Here is a tiny trained network, its code and every weight. The questions are about switching its units off for an input and a target symbol, where a switched-off unit gives its printed mean instead of its output.

import numpy as np


def w(rows, s, z=0):
    codes = np.array(rows[::2]) - 128.0
    scale = np.full(codes.shape[1], s)
    scale[-1] = z or s
    return codes * scale


def f(y):
    return np.maximum(y, 0)


def softmax(a):
    e = np.exp(a - a.max(-1, keepdims=True))
    return e / e.sum(-1, keepdims=True)


def log_softmax(a):
    a = a - a.max(-1, keepdims=True)
    return a - np.log(np.exp(a).sum(-1, keepdims=True))


def net(x, mask):
    ids = ['ΓΛΠαβεζηθμξστφω'.index(c) for c in x.split()]
    T = len(ids)
    res = E[ids] + P[:T]
    u = 0
    for l in range(2):
        r = res
        for j in range(3):
            rows = slice(2 * j, 2 * j + 2)
            q, k, v = (r @ M[l][rows].T for M in (Q, K, V))
            z = softmax(np.where(np.tri(T) > 0, q @ k.T / 2**0.5, -1e9)) @ v
            o = O[l][rows]
            res = res + np.where(mask[u + j], z, o[:, -1]) @ o[:, :-1]
        u += 3
        y = f(res @ A[l][:, :-1].T + A[l][:, -1])
        res = res + np.where(mask[u : u + 4], y, B[l][:, -1]) @ B[l][:, :-1]
        u += 4
    return log_softmax(res[-1] @ U[:, :-1].T + U[:, -1])


Q, K, V, O, A, B = {}, {}, {}, {}, {}, {}
E = w([
[127,147,76,127,211,243],'Γ',
[137,127,254,90,33,167],'Λ',
[135,78,209,114,54,144],'Π',
[141,132,45,141,58,187],'α',
[189,133,139,78,141,176],'β',
[116,112,168,57,111,120],'ε',
[123,119,74,133,154,135],'ζ',
[172,85,58,78,115,123],'η',
[34,118,36,100,142,154],'θ',
[169,55,77,161,86,156],'μ',
[158,81,143,109,124,196],'ξ',
[85,164,149,170,60,224],'σ',
[50,127,152,78,153,196],'τ',
[92,220,152,136,147,136],'φ',
[158,52,105,138,117,204],'ω',
],0.022)
P = w([
[152,61,153,28,157,114],'0',
[132,97,147,47,118,142],'1',
[116,120,137,49,103,157],'2',
[106,134,134,74,88,160],'3',
[95,144,124,86,72,172],'4',
[95,159,120,112,66,173],'5',
[80,164,112,116,50,177],'6',
[71,176,104,123,37,185],'7',
[71,182,102,144,25,182],'8',
[64,192,92,158,12,184],'9',
[47,198,93,162,2,186],'10',
[62,202,79,187,4,185],'11',
],0.0075)
Q[0] = w([
[111,132,84,188,153,133],'L0H1',
[134,100,111,64,106,140],'L0H1',
[152,121,146,150,157,98],'L0H2',
[87,119,99,99,82,254],'L0H2',
[135,115,127,113,137,141],'L0H3',
[146,110,143,131,134,101],'L0H3',
],0.017)
K[0] = w([
[83,169,17,156,149,145],'L0H1',
[146,94,146,66,94,162],'L0H1',
[209,53,170,131,161,133],'L0H2',
[50,255,36,162,29,103],'L0H2',
[91,145,141,155,71,162],'L0H3',
[131,111,121,88,149,159],'L0H3',
],0.0095)
V[0] = w([
[212,52,152,99,183,69],'L0H1',
[194,75,90,100,90,118],'L0H1',
[25,47,132,166,199,62],'L0H2',
[2,185,65,128,97,66],'L0H2',
[75,220,146,179,106,137],'L0H3',
[189,73,87,157,234,174],'L0H3',
],0.0064)
O[0] = w([
[101,119,88,129,122,123,49],'L0H1',
[121,178,117,188,116,93,161],'L0H1',
[76,75,104,172,155,111,31],'L0H2',
[195,176,126,254,167,109,254],'L0H2',
[118,182,89,195,122,113,116],'L0H3',
[115,119,133,151,139,114,102],'L0H3',
],0.009,0.0068)
A[0] = w([
[123,29,89,155,11,133,47],'L0N1',
[125,129,203,122,118,96,89],'L0N2',
[163,55,149,135,136,2,250],'L0N3',
[202,93,76,148,9,49,255],'L0N4',
],0.0077,0.0053)
B[0] = w([
[226,120,115,84,254,127,178],'L0N1',
[130,193,188,179,191,116,144],'L0N2',
[12,87,105,110,95,64,147],'L0N3',
[115,176,136,100,241,200,255],'L0N4',
],0.0078,0.0088)
Q[1] = w([
[78,61,149,177,172,160],'L1H1',
[135,212,133,92,184,247],'L1H1',
[130,105,129,189,158,38],'L1H2',
[101,188,138,132,207,195],'L1H2',
[152,83,104,197,63,124],'L1H3',
[151,163,145,96,174,253],'L1H3',
],0.011)
K[1] = w([
[106,87,150,166,163,83],'L1H1',
[203,169,71,171,69,119],'L1H1',
[106,6,138,208,177,100],'L1H2',
[145,190,170,215,153,127],'L1H2',
[100,86,119,134,155,114],'L1H3',
[185,245,143,163,108,149],'L1H3',
],0.012)
V[1] = w([
[192,172,61,138,52,121],'L1H1',
[240,153,76,130,75,84],'L1H1',
[70,246,101,114,224,53],'L1H2',
[211,231,209,132,97,77],'L1H2',
[253,74,147,119,181,138],'L1H3',
[95,148,179,113,89,189],'L1H3',
],0.0068)
O[1] = w([
[199,91,92,49,12,125,197],'L1H1',
[170,121,114,64,189,69,148],'L1H1',
[69,147,111,69,160,43,200],'L1H2',
[125,99,218,85,225,166,253],'L1H2',
[145,56,153,49,76,71,164],'L1H3',
[2,55,91,228,118,117,243],'L1H3',
],0.0062,0.0073)
A[1] = w([
[139,204,253,162,68,133,125],'L1N1',
[48,110,209,108,140,15,3],'L1N2',
[233,156,107,144,145,196,60],'L1N3',
[11,131,141,74,93,112,17],'L1N4',
],0.0053,0.0034)
B[1] = w([
[78,70,10,78,158,161,216],'L1N1',
[95,80,58,9,131,122,149],'L1N2',
[54,102,114,92,67,66,255],'L1N3',
[152,212,132,141,69,147,152],'L1N4',
],0.011,0.0056)
U = w([
[90,98,106,85,129,125,204],'Γ',
[177,180,111,123,134,219,161],'Λ',
[145,156,30,39,119,151,17],'Π',
[88,222,255,135,69,143,123],'α',
[226,178,153,63,92,139,159],'β',
[131,87,20,60,189,121,8],'ε',
[81,109,70,119,103,74,92],'ζ',
[53,128,105,89,55,149,27],'η',
[186,53,51,99,182,137,47],'θ',
[58,126,201,82,91,52,135],'μ',
[136,114,142,163,123,48,220],'ξ',
[181,49,132,130,103,136,120],'σ',
[171,105,222,142,58,131,173],'τ',
[102,86,206,105,167,147,100],'φ',
[106,226,182,77,217,118,79],'ω',
],0.0083,0.015)

Each question gives the input, a string of symbols that net reads in full, and the target symbol t.
The units are the heads (2 rows each of Q, K, V and O) and the neurons (one row each of A and B). Each row of codes is followed by its name. A weight is (code - 128) times the scale printed after its matrix; where a second scale follows, it is the last column's (O, A, B and U).
mask holds one flag per unit, layer by layer, with each layer's heads first. A switched-off unit (its flag False) gives its mean, the last column of its rows in O or B, instead of its output. The means were averaged over made-up inputs and are rounded, as every weight is.
A unit's drop is (log p(t) with every unit on - log p(t) with that unit switched off) / (log p(t) with every unit on - log p(t) with every unit switched off).
The circuit of an input: a set's keep is (log p(t) with only the set's units on - log p(t) with every unit switched off) / (log p(t) with every unit on - log p(t) with every unit switched off). Starting from the 12 units with the biggest drops (on a tie, the unit counted first), units are removed one at a time, each time the one whose removal leaves the highest keep (on an exact tie, the one counted first), for as long as the keep stays at least 0.8.
circuit, biggest first: the units of the circuit, biggest drop first
k most important neurons: the k neurons with the biggest drops, biggest first
top k neurons in layer l: the k neurons of layer l with the biggest drops, biggest first
which heads matter: for each layer, one digit per head in row order, 1 if its drop is at least 0.15 and else 0, layers parted by /
drop when u is switched off: that unit's drop, to one decimal
input φ σ ζ Λ Γ α ε ε ξ α, target β: most important neuron	[L1N1]
input μ α ω α β ε ε, target β: circuit, biggest first	[L0H2 L1H1]
input α φ τ θ τ τ Π Π σ ε η, target Λ: circuit, biggest first	[L0N4 L1H2 L0H2]
input Γ τ Π τ φ ε, target ω: circuit, biggest first	[L1H2 L1N3]
input Π Π α α Γ Γ σ Γ η, target Λ: 4 most important neurons	[L0N4 L1N1 L0N1 L1N2]
input ζ α μ Λ μ μ ξ, target φ: which heads matter	000 / 011
input τ ε ω μ Λ Γ, target φ: circuit, biggest first	[L1H2 L0N2 L1H3 L0H1]
input α ξ Π σ β η θ Π μ τ ω, target ξ: which heads matter	010 / 000
input α θ θ μ, target ξ: 3 most important neurons	[L1N1 L0N3 L1N2]
input μ σ ξ Π ω α ξ θ, target ξ: 2 most important neurons	[L0N4 L1N1]
input τ Γ ζ Π Γ ζ ε Λ, target φ: which heads matter	000 / 010
input Γ τ θ τ φ Λ ω, target φ: which heads matter	100 / 010
input Π ξ α α α τ β Π ξ σ Π, target Λ: which heads matter	000 / 001
input σ β φ σ ε μ θ ω, target ξ: 2 most important neurons	[L1N3 L1N1]
input τ τ β β α α ξ, target β: circuit, biggest first	[L1H1 L0H2]
input Π η μ ξ ω Λ η σ μ, target Λ: circuit, biggest first	[L0N4]
input β α τ σ ζ Λ, target φ: 2 most important neurons	[L0N2 L1N1]
input σ Π θ Γ θ μ θ φ ω ξ Γ Π, target ω: top 2 neurons in layer 0	[L0N4 L0N1]
input α ω θ ω α, target β: which heads matter	010 / 101
input α α τ Γ Λ μ ζ μ ζ φ ζ Γ, target ω: circuit, biggest first	[L1H2]
input ε α σ τ, target Λ: which heads matter	001 / 010
input η μ ω ξ τ, target α: 3 most important neurons	[L1N4 L1N1 L0N4]
input ε ε σ η θ Γ α θ τ φ β, target ω: 2 most important neurons	[L0N4 L1N1]
input σ ζ τ ε μ θ μ α Λ α Π, target φ: 2 most important neurons	[L0N2 L0N4]
input η Π α Λ μ ξ θ φ ω η, target ω: 2 most important neurons	[L0N4 L1N1]
input α ω Γ α μ φ ε ζ σ τ, target Λ: 2 most important neurons	[L1N3 L0N4]
input ω α θ φ β, target ω: most important neuron	[L1N1]
input φ α ξ σ φ β ξ α ε, target β: drop when L1H1 is switched off	0.7
input Γ ω ω μ τ α α θ ζ, target ξ: drop when L0N1 is switched off	0.0
input Γ ξ ξ σ ξ ζ, target Λ: drop when L0H2 is switched off	0.1
